Below are the code and all the weights of a small trained network. Each question names an input and a class and asks about switching units off, where a switched-off unit gives its printed mean instead of its output.

import numpy as np


def w(rows, s, z=0):
    codes = np.array(rows[::2]) - 128.0
    scale = np.full(codes.shape[1], s)
    scale[-1] = z or s
    return codes * scale


def f(y):
    return np.maximum(y, 0)


def log_softmax(a):
    a = a - a.max(-1, keepdims=True)
    return a - np.log(np.exp(a).sum(-1, keepdims=True))


def net(x, mask):
    res = np.array(x, float).reshape(1, 8) / 4 @ E
    y = f(res @ A[0][:, :-1].T + A[0][:, -1])
    res = res + np.where(mask, y, B[0][:, -1]) @ B[0][:, :-1]
    return log_softmax(res[-1] @ U[:, :-1].T + U[:, -1])


A, B = {}, {}
E = w([
[254,117,59,80],'x0',
[135,145,215,163],'x1',
[122,185,50,181],'x2',
[176,141,123,188],'x3',
[129,21,61,175],'x4',
[201,101,160,95],'x5',
[113,232,178,37],'x6',
[138,195,133,120],'x7',
],0.0082)
A[0] = w([
[103,117,140,129,92],'neuron 0',
[160,107,126,129,75],'neuron 1',
[97,138,83,111,99],'neuron 2',
[128,136,46,105,146],'neuron 3',
[139,158,137,47,75],'neuron 4',
[96,128,128,148,101],'neuron 5',
[170,122,196,132,162],'neuron 6',
[95,124,153,71,190],'neuron 7',
[158,157,23,137,108],'neuron 8',
[141,5,116,97,113],'neuron 9',
[133,224,126,154,90],'neuron 10',
[176,126,111,150,97],'neuron 11',
[61,101,133,161,61],'neuron 12',
[65,127,135,165,85],'neuron 13',
[157,70,88,67,80],'neuron 14',
[171,190,157,169,22],'neuron 15',
[129,112,144,140,123],'neuron 16',
[93,118,138,100,85],'neuron 17',
[157,156,28,134,117],'neuron 18',
[162,155,35,121,54],'neuron 19',
[122,89,126,187,124],'neuron 20',
[139,31,126,104,88],'neuron 21',
[157,127,170,110,255],'neuron 22',
[136,188,104,19,152],'neuron 23',
[149,105,157,127,131],'neuron 24',
[135,150,130,84,97],'neuron 25',
],0.013,0.0077)
B[0] = w([
[125,150,85,137,144],'neuron 0',
[119,116,103,121,146],'neuron 1',
[164,120,88,128,161],'neuron 2',
[189,77,110,112,212],'neuron 3',
[112,188,128,115,191],'neuron 4',
[140,161,98,151,158],'neuron 5',
[230,142,65,125,219],'neuron 6',
[136,190,82,159,218],'neuron 7',
[145,58,54,153,226],'neuron 8',
[217,85,24,243,244],'neuron 9',
[193,88,120,171,223],'neuron 10',
[101,146,80,141,165],'neuron 11',
[87,172,127,187,184],'neuron 12',
[99,153,43,132,192],'neuron 13',
[194,111,128,153,190],'neuron 14',
[161,58,78,173,172],'neuron 15',
[148,151,75,110,150],'neuron 16',
[129,146,129,175,148],'neuron 17',
[145,35,103,194,225],'neuron 18',
[129,72,108,211,195],'neuron 19',
[112,201,161,120,202],'neuron 20',
[159,70,58,210,207],'neuron 21',
[255,157,80,62,253],'neuron 22',
[180,190,195,19,254],'neuron 23',
[167,138,89,140,164],'neuron 24',
[117,151,123,117,165],'neuron 25',
],0.0074,0.0089)
U = w([
[180,57,110,136,165],'0',
[81,107,101,168,37],'1',
[139,177,152,64,254],'2',
[70,10,248,61,18],'3',
],0.011,0.0063)

Each question gives the input, the list of numbers given to net, and the class t.
The units are the neurons (one row each of A and B). Each row of codes is followed by its name. A weight is (code - 128) times the scale printed after its matrix; where a second scale follows, it is the last column's (A, B and U).
mask holds one flag per neuron, in row order. A switched-off neuron (its flag False) gives its mean, the last column of its row in B, instead of its output. The means were averaged over made-up inputs and are rounded, as every weight is.
A unit's drop is (log p(t) with every unit on - log p(t) with that unit switched off) / (log p(t) with every unit on - log p(t) with every unit switched off).
The circuit of an input: a set's keep is (log p(t) with only the set's units on - log p(t) with every unit switched off) / (log p(t) with every unit on - log p(t) with every unit switched off). Starting from the 12 units with the biggest drops (on a tie, the unit counted first), units are removed one at a time, each time the one whose removal leaves the highest keep (on an exact tie, the one counted first), for as long as the keep stays at least 0.8.
circuit, biggest first: the units of the circuit, biggest drop first
unit that matters most: the unit with the biggest drop
top k neurons: the k neurons with the biggest drops, biggest first
drop when u is switched off: that unit's drop, to one decimal
input [-8,-7,7,1,4,5,-7,5], class 1: unit that matters most	neuron 22
input [2,-7,4,-2,3,6,7,6], class 2: top 3 neurons	[neuron 23; neuron 9; neuron 4]
input [-5,8,-6,-4,-5,-7,-6,6], class 2: circuit, biggest first	[neuron 9; neuron 18]
input [-6,-4,7,-6,-8,3,-7,6], class 2: top 2 neurons	[neuron 9; neuron 21]
input [1,4,2,1,-8,-4,-7,3], class 2: circuit, biggest first	[neuron 9; neuron 18]
input [-3,-2,7,-2,-4,4,1,7], class 2: top 2 neurons	[neuron 23; neuron 9]
input [5,4,3,-2,2,0,6,5], class 2: top 2 neurons	[neuron 23; neuron 9]
input [-8,-4,-6,3,7,-2,5,2], class 1: drop when neuron 23 is switched off	0.3
input [1,0,2,-5,-1,-7,-6,0], class 1: drop when neuron 22 is switched off	0.3
input [-3,3,8,-7,5,-2,-8,-7], class 1: drop when neuron 12 is switched off	0.2
input [-5,-1,-5,-2,6,0,0,0], class 1: drop when neuron 9 is switched off	-0.1
